Here is a tiny trained network, its code and every weight. The questions are about switching its units off for an input and a class, where a switched-off unit gives its printed mean instead of its output.

import numpy as np


def w(rows, s, z=0):
    codes = np.array(rows[::2]) - 128.0
    scale = np.full(codes.shape[1], s)
    scale[-1] = z or s
    return codes * scale


def f(y):
    return y / 2 * (1 + np.tanh(0.7978845608 * (y + 0.044715 * y**3)))


def log_softmax(a):
    a = a - a.max(-1, keepdims=True)
    return a - np.log(np.exp(a).sum(-1, keepdims=True))


def net(x, mask):
    res = np.array(x, float).reshape(1, 8) / 4 @ E
    y = f(res @ A[0][:, :-1].T + A[0][:, -1])
    res = res + np.where(mask, y, B[0][:, -1]) @ B[0][:, :-1]
    return log_softmax(res[-1] @ U[:, :-1].T + U[:, -1])


A, B = {}, {}
E = w([
[129,65,110,51,86,170,142,119],'x0',
[17,106,185,95,152,148,119,118],'x1',
[97,94,95,95,169,47,139,186],'x2',
[127,179,112,73,1,105,198,78],'x3',
[159,235,144,84,116,152,59,161],'x4',
[142,114,171,156,62,157,195,61],'x5',
[167,142,189,135,157,95,101,91],'x6',
[75,190,100,225,163,58,178,85],'x7',
],0.0095)
A[0] = w([
[141,191,95,229,89,77,131,34,182],'n1',
[129,192,145,204,115,97,176,100,134],'n2',
[254,74,131,69,95,145,75,139,230],'n3',
[72,9,155,177,159,153,168,104,69],'n4',
[11,132,204,114,191,48,139,186,186],'n5',
[198,195,216,161,115,179,56,97,240],'n6',
[119,140,158,125,131,214,93,70,102],'n7',
[143,133,124,219,223,100,101,184,194],'n8',
[154,131,192,138,179,210,128,93,123],'n9',
[92,106,135,89,83,116,149,120,254],'n10',
[142,237,96,241,144,96,176,35,178],'n11',
[55,144,196,107,150,65,152,131,128],'n12',
[41,137,116,111,136,170,138,91,67],'n13',
[41,62,137,135,80,121,199,21,230],'n14',
[133,169,73,94,100,171,113,215,248],'n15',
],0.0097,0.0041)
B[0] = w([
[74,190,99,81,155,136,205,100,220],'n1',
[86,187,35,100,113,186,90,63,190],'n2',
[168,173,175,119,146,98,198,137,217],'n3',
[222,178,2,193,87,155,217,104,204],'n4',
[110,119,75,112,150,207,58,97,241],'n5',
[201,125,165,168,50,173,197,137,204],'n6',
[127,15,176,128,85,159,153,132,163],'n7',
[174,61,158,176,199,44,92,166,235],'n8',
[109,79,93,157,8,192,140,127,165],'n9',
[132,169,88,27,120,131,175,188,191],'n10',
[26,193,68,149,184,159,131,33,240],'n11',
[51,110,130,99,153,147,67,116,183],'n12',
[181,129,167,83,129,82,124,157,161],'n13',
[199,124,120,28,178,39,186,148,249],'n14',
[173,165,129,126,69,163,157,43,202],'n15',
],0.0089,0.014)
U = w([
[101,195,153,163,171,64,137,81,7],'0',
[170,114,160,70,203,26,161,119,142],'1',
[72,161,138,18,128,145,63,176,4],'2',
[119,78,255,131,83,193,148,113,38],'3',
[222,163,151,132,91,115,221,183,186],'4',
[103,250,76,76,93,190,200,69,221],'5',
[91,120,75,213,196,135,52,141,206],'6',
],0.0093,0.0039)

Each question gives the input, the list of numbers given to net, and the class t.
The units are the neurons (one row each of A and B). Each row of codes is followed by its name. A weight is (code - 128) times the scale printed after its matrix; where a second scale follows, it is the last column's (A, B and U).
mask holds one flag per neuron, in row order. A switched-off neuron (its flag False) gives its mean, the last column of its row in B, instead of its output. The means were averaged over made-up inputs and are rounded, as every weight is.
A unit's drop is (log p(t) with every unit on - log p(t) with that unit switched off) / (log p(t) with every unit on - log p(t) with every unit switched off).
The circuit of an input: a set's keep is (log p(t) with only the set's units on - log p(t) with every unit switched off) / (log p(t) with every unit on - log p(t) with every unit switched off). Starting from the 12 units with the biggest drops (on a tie, the unit counted first), units are removed one at a time, each time the one whose removal leaves the highest keep (on an exact tie, the one counted first), for as long as the keep stays at least 0.8.
circuit, biggest first: the units of the circuit, biggest drop first
top k neurons: the k neurons with the biggest drops, biggest first
drop when u is switched off: that unit's drop, to one decimal
input [-8,-3,4,-6,-7,1,-1,-4], class 6: circuit, biggest first	[n14]
input [5,-3,-1,5,0,3,-2,-2], class 4: circuit, biggest first	[n11 n2]
input [6,3,7,-3,8,3,-4,0], class 2: top 4 neurons	[n4 n11 n1 n6]
input [-3,0,1,1,-6,0,-5,0], class 1: circuit, biggest first	[n14 n15]
input [5,5,-4,-7,2,-6,5,2], class 6: circuit, biggest first	[n8 n14]
input [6,0,5,-8,4,-5,6,-6], class 4: circuit, biggest first	[n3 n11]
input [6,8,4,-4,-7,-4,6,-5], class 5: top 2 neurons	[n4 n5]
input [-5,-1,-7,0,2,-3,5,-3], class 3: top 2 neurons	[n14 n4]
input [-7,1,6,3,-1,-5,-3,-1], class 6: drop when n14 is switched off	0.1
input [5,-2,7,8,-1,-7,8,-4], class 4: drop when n8 is switched off	0.1
input [-2,-4,-4,-4,0,3,2,-4], class 3: drop when n4 is switched off	0.4
